Below are the code and all the weights of a small trained network. Each question names an input and a target symbol and asks about switching units off, where a switched-off unit gives its printed mean instead of its output.

import numpy as np


def w(rows, s, z=0):
    codes = np.array(rows[::2]) - 128.0
    scale = np.full(codes.shape[1], s)
    scale[-1] = z or s
    return codes * scale


def norm(h):
    return h / np.sqrt((h * h).mean(-1, keepdims=True) + 1e-5)


def f(y):
    return y / 2 * (1 + np.tanh(0.7978845608 * (y + 0.044715 * y**3)))


def softmax(a):
    e = np.exp(a - a.max(-1, keepdims=True))
    return e / e.sum(-1, keepdims=True)


def log_softmax(a):
    a = a - a.max(-1, keepdims=True)
    return a - np.log(np.exp(a).sum(-1, keepdims=True))


def net(x, mask):
    ids = ['ΘΛημξπστψ'.index(c) for c in x.split()]
    T = len(ids)
    res = E[ids] + P[:T]
    u = 0
    for l in range(2):
        r = norm(res)
        for j in range(3):
            rows = slice(2 * j, 2 * j + 2)
            q, k, v = (r @ M[l][rows].T for M in (Q, K, V))
            z = softmax(np.where(np.tri(T) > 0, q @ k.T / 2**0.5, -1e9)) @ v
            o = O[l][rows]
            res = res + np.where(mask[u + j], z, o[:, -1]) @ o[:, :-1]
        u += 3
        y = f(norm(res) @ A[l][:, :-1].T + A[l][:, -1])
        res = res + np.where(mask[u : u + 4], y, B[l][:, -1]) @ B[l][:, :-1]
        u += 4
    return log_softmax(norm(res)[-1] @ U[:, :-1].T + U[:, -1])


Q, K, V, O, A, B = {}, {}, {}, {}, {}, {}
E = w([
[122,124,118],'Θ',
[144,175,117],'Λ',
[138,141,86],'η',
[117,136,160],'μ',
[5,182,89],'ξ',
[120,176,133],'π',
[109,131,153],'σ',
[61,125,188],'τ',
[116,118,86],'ψ',
],0.021)
P = w([
[230,102,98],'0',
[73,158,124],'1',
[82,168,119],'2',
[92,253,230],'3',
[54,105,86],'4',
[60,122,86],'5',
[118,240,169],'6',
],0.0054)
Q[0] = w([
[59,101,72],'0.h1',
[172,169,183],'0.h1',
[251,62,186],'0.h2',
[214,32,122],'0.h2',
[153,166,126],'0.h3',
[142,185,143],'0.h3',
],0.011)
K[0] = w([
[128,184,182],'0.h1',
[136,112,109],'0.h1',
[102,169,59],'0.h2',
[66,128,77],'0.h2',
[169,167,131],'0.h3',
[254,188,45],'0.h3',
],0.013)
V[0] = w([
[162,225,255],'0.h1',
[143,113,150],'0.h1',
[184,101,164],'0.h2',
[91,168,96],'0.h2',
[185,75,102],'0.h3',
[158,131,137],'0.h3',
],0.0082)
O[0] = w([
[155,161,155,252],'0.h1',
[162,151,68,68],'0.h1',
[222,58,255,143],'0.h2',
[91,181,33,149],'0.h2',
[121,176,68,11],'0.h3',
[96,57,146,115],'0.h3',
],0.007,0.0025)
A[0] = w([
[2,113,148,212],'0.n1',
[56,165,232,120],'0.n2',
[77,98,179,27],'0.n3',
[145,225,167,250],'0.n4',
],0.0077,0.0015)
B[0] = w([
[100,254,78,234],'0.n1',
[155,74,72,228],'0.n2',
[223,68,69,132],'0.n3',
[52,72,145,253],'0.n4',
],0.0089,0.0045)
Q[1] = w([
[99,91,173],'1.h1',
[57,160,8],'1.h1',
[218,63,146],'1.h2',
[149,105,185],'1.h2',
[34,140,98],'1.h3',
[159,131,54],'1.h3',
],0.011)
K[1] = w([
[114,128,145],'1.h1',
[211,66,167],'1.h1',
[6,113,10],'1.h2',
[100,175,55],'1.h2',
[193,10,137],'1.h3',
[99,103,92],'1.h3',
],0.011)
V[1] = w([
[189,106,61],'1.h1',
[115,196,185],'1.h1',
[116,182,125],'1.h2',
[72,74,117],'1.h2',
[14,94,130],'1.h3',
[90,7,127],'1.h3',
],0.013)
O[1] = w([
[62,155,226,64],'1.h1',
[137,99,41,248],'1.h1',
[64,89,63,246],'1.h2',
[249,255,140,32],'1.h2',
[140,177,44,215],'1.h3',
[242,156,122,2],'1.h3',
],0.0078,0.0023)
A[1] = w([
[142,119,3,253],'1.n1',
[94,117,85,77],'1.n2',
[239,188,150,155],'1.n3',
[166,86,197,106],'1.n4',
],0.0081,0.0053)
B[1] = w([
[189,39,96,254],'1.n1',
[222,254,173,138],'1.n2',
[43,120,134,160],'1.n3',
[183,121,95,139],'1.n4',
],0.0092,0.0071)
U = w([
[154,184,202,146],'Θ',
[39,7,89,112],'Λ',
[74,165,127,218],'η',
[190,48,144,158],'μ',
[131,142,60,3],'ξ',
[184,129,50,189],'π',
[191,69,147,187],'σ',
[250,202,76,80],'τ',
[57,229,61,36],'ψ',
],0.013,0.0046)

Each question gives the input, a string of symbols that net reads in full, and the target symbol t.
The units are the heads (2 rows each of Q, K, V and O) and the neurons (one row each of A and B). Each row of codes is followed by its name. A weight is (code - 128) times the scale printed after its matrix; where a second scale follows, it is the last column's (O, A, B and U).
mask holds one flag per unit, layer by layer, with each layer's heads first. A switched-off unit (its flag False) gives its mean, the last column of its rows in O or B, instead of its output. The means were averaged over made-up inputs and are rounded, as every weight is.
A unit's drop is (log p(t) with every unit on - log p(t) with that unit switched off) / (log p(t) with every unit on - log p(t) with every unit switched off).
The circuit of an input: a set's keep is (log p(t) with only the set's units on - log p(t) with every unit switched off) / (log p(t) with every unit on - log p(t) with every unit switched off). Starting from the 12 units with the biggest drops (on a tie, the unit counted first), units are removed one at a time, each time the one whose removal leaves the highest keep (on an exact tie, the one counted first), for as long as the keep stays at least 0.8.
circuit, biggest first: the units of the circuit, biggest drop first
most important unit: the unit with the biggest drop
k most important neurons: the k neurons with the biggest drops, biggest first
top k neurons in layer l: the k neurons of layer l with the biggest drops, biggest first
heads that matter: for each layer, one digit per head in row order, 1 if its drop is at least 0.15 and else 0, layers parted by /
input Λ π Λ η η Θ η, target Λ: circuit, biggest first	(1.h2)
input τ ψ Θ ψ τ, target τ: circuit, biggest first	(1.h3, 1.h2)
input μ σ μ η Θ ψ, target μ: top 2 neurons in layer 0	(0.n1, 0.n4)
input Θ Λ Θ, target Θ: heads that matter	111 / 100
input η τ σ σ Λ Θ η, target η: circuit, biggest first	(1.h1, 0.n1)
input η Λ σ Λ ψ π Λ, target η: circuit, biggest first	(1.h1, 0.n1, 0.h2)
input ψ Θ Λ τ η, target ψ: heads that matter	000 / 100
input σ Λ σ, target σ: heads that matter	010 / 000
input Θ η σ σ μ, target Θ: 2 most important neurons	(0.n4, 0.n1)
input τ π Λ ξ, target τ: circuit, biggest first	(1.h3, 1.h2, 0.n3)
input Θ η Λ τ, target Θ: circuit, biggest first	(0.n1, 1.h3)
input τ μ Λ, target τ: 2 most important neurons	(0.n2, 0.n3)
input ψ ξ ξ ψ η Λ, target ψ: top 2 neurons in layer 0	(0.n4, 0.n1)
input τ ψ ψ, target τ: circuit, biggest first	(0.n2, 1.h2)
input η Θ ψ ψ Λ τ, target η: circuit, biggest first	(0.n1, 1.h1)
input Θ ψ π Λ Θ ψ, target Θ: most important unit	1.h1
input Λ μ Λ, target Λ: top 2 neurons in layer 0	(0.n1, 0.n2)
input Θ μ π σ η π Λ, target Θ: heads that matter	110 / 100
input μ π π η ψ, target μ: heads that matter	110 / 000
input τ ξ Λ μ Λ ξ, target τ: circuit, biggest first	(1.h3, 0.n2, 1.h2, 0.n4)
input η τ π Λ, target η: heads that matter	000 / 100
